Here is a tiny trained network, its code and every weight. The questions are about switching its units off for an input and a class, where a switched-off unit gives its printed mean instead of its output.

import numpy as np


def w(rows, s, z=0):
    codes = np.array(rows[::2]) - 128.0
    scale = np.full(codes.shape[1], s)
    scale[-1] = z or s
    return codes * scale


def f(y):
    return np.maximum(y, 0)


def log_softmax(a):
    a = a - a.max(-1, keepdims=True)
    return a - np.log(np.exp(a).sum(-1, keepdims=True))


def net(x, mask):
    res = np.array(x, float).reshape(1, 7) / 4 @ E
    y = f(res @ A[0][:, :-1].T + A[0][:, -1])
    res = res + np.where(mask, y, B[0][:, -1]) @ B[0][:, :-1]
    return log_softmax(res[-1] @ U[:, :-1].T + U[:, -1])


A, B = {}, {}
E = w([
[117,209,167,73],'x0',
[177,53,71,66],'x1',
[197,123,228,127],'x2',
[11,55,182,153],'x3',
[79,213,133,55],'x4',
[93,187,221,142],'x5',
[105,71,174,3],'x6',
],0.0058)
A[0] = w([
[133,123,71,85,251],'N1',
[107,234,195,4,159],'N2',
[136,124,72,110,194],'N3',
[172,132,70,151,146],'N4',
[196,113,74,226,92],'N5',
[177,144,54,154,182],'N6',
[119,44,14,70,148],'N7',
[121,35,218,129,139],'N8',
[36,195,157,246,125],'N9',
],0.012,0.0025)
B[0] = w([
[106,134,87,109,188],'N1',
[138,207,143,5,254],'N2',
[117,120,83,123,173],'N3',
[184,131,114,133,178],'N4',
[221,127,111,168,208],'N5',
[201,136,111,148,193],'N6',
[57,79,44,106,229],'N7',
[138,63,210,120,214],'N8',
[52,191,144,207,236],'N9',
],0.029,0.0091)
U = w([
[217,109,135,172,126],'0',
[124,152,180,61,112],'1',
[125,18,255,144,194],'2',
[100,52,98,118,3],'3',
[148,141,119,98,182],'4',
[67,152,189,214,170],'5',
],0.008,0.0021)

Each question gives the input, the list of numbers given to net, and the class t.
The units are the neurons (one row each of A and B). Each row of codes is followed by its name. A weight is (code - 128) times the scale printed after its matrix; where a second scale follows, it is the last column's (A, B and U).
mask holds one flag per neuron, in row order. A switched-off neuron (its flag False) gives its mean, the last column of its row in B, instead of its output. The means were averaged over made-up inputs and are rounded, as every weight is.
A unit's drop is (log p(t) with every unit on - log p(t) with that unit switched off) / (log p(t) with every unit on - log p(t) with every unit switched off).
The circuit of an input: a set's keep is (log p(t) with only the set's units on - log p(t) with every unit switched off) / (log p(t) with every unit on - log p(t) with every unit switched off). Starting from all 9 units, units are removed one at a time, each time the one whose removal leaves the highest keep (on an exact tie, the one counted first), for as long as the keep stays at least 0.8.
units of the circuit, in order: the units of the circuit, biggest drop first
most important unit: the unit with the biggest drop
top k neurons: the k neurons with the biggest drops, biggest first
drop of u: that unit's drop, to one decimal
input [0,5,-6,-3,1,5,-5], class 0: units of the circuit, in order : (N2 N6)
input [0,1,1,6,0,-4,4], class 2: units of the circuit, in order : (N8)
input [-1,-2,3,5,1,-2,-2], class 5: units of the circuit, in order : (N9 N2)
input [0,-5,-7,-5,-5,3,-7], class 0: top 3 neurons : (N5 N6 N4)
input [0,3,-5,6,4,-6,-6], class 3: top 2 neurons : (N7 N2)
input [-1,-4,-4,-1,4,-8,-3], class 0: units of the circuit, in order : (N6 N2)
input [0,-2,-3,-1,-4,-2,1], class 0: units of the circuit, in order : (N2 N9)
input [-8,-7,0,-1,-6,-5,6], class 2: top 3 neurons : (N8 N2 N1)
input [-7,-7,4,-3,0,5,5], class 2: units of the circuit, in order : (N8 N1)
input [-6,-3,6,0,2,-7,7], class 2: top 2 neurons : (N8 N2)
input [7,-4,-8,7,2,-6,-1], class 5: drop of N9 : 0.4
input [-3,5,-7,2,5,-1,-4], class 3: drop of N7 : 0.2
input [0,-2,-6,0,6,4,-5], class 5: drop of N9 : 1.0
input [-8,3,-4,-2,8,-1,-3], class 3: most important unit : N7
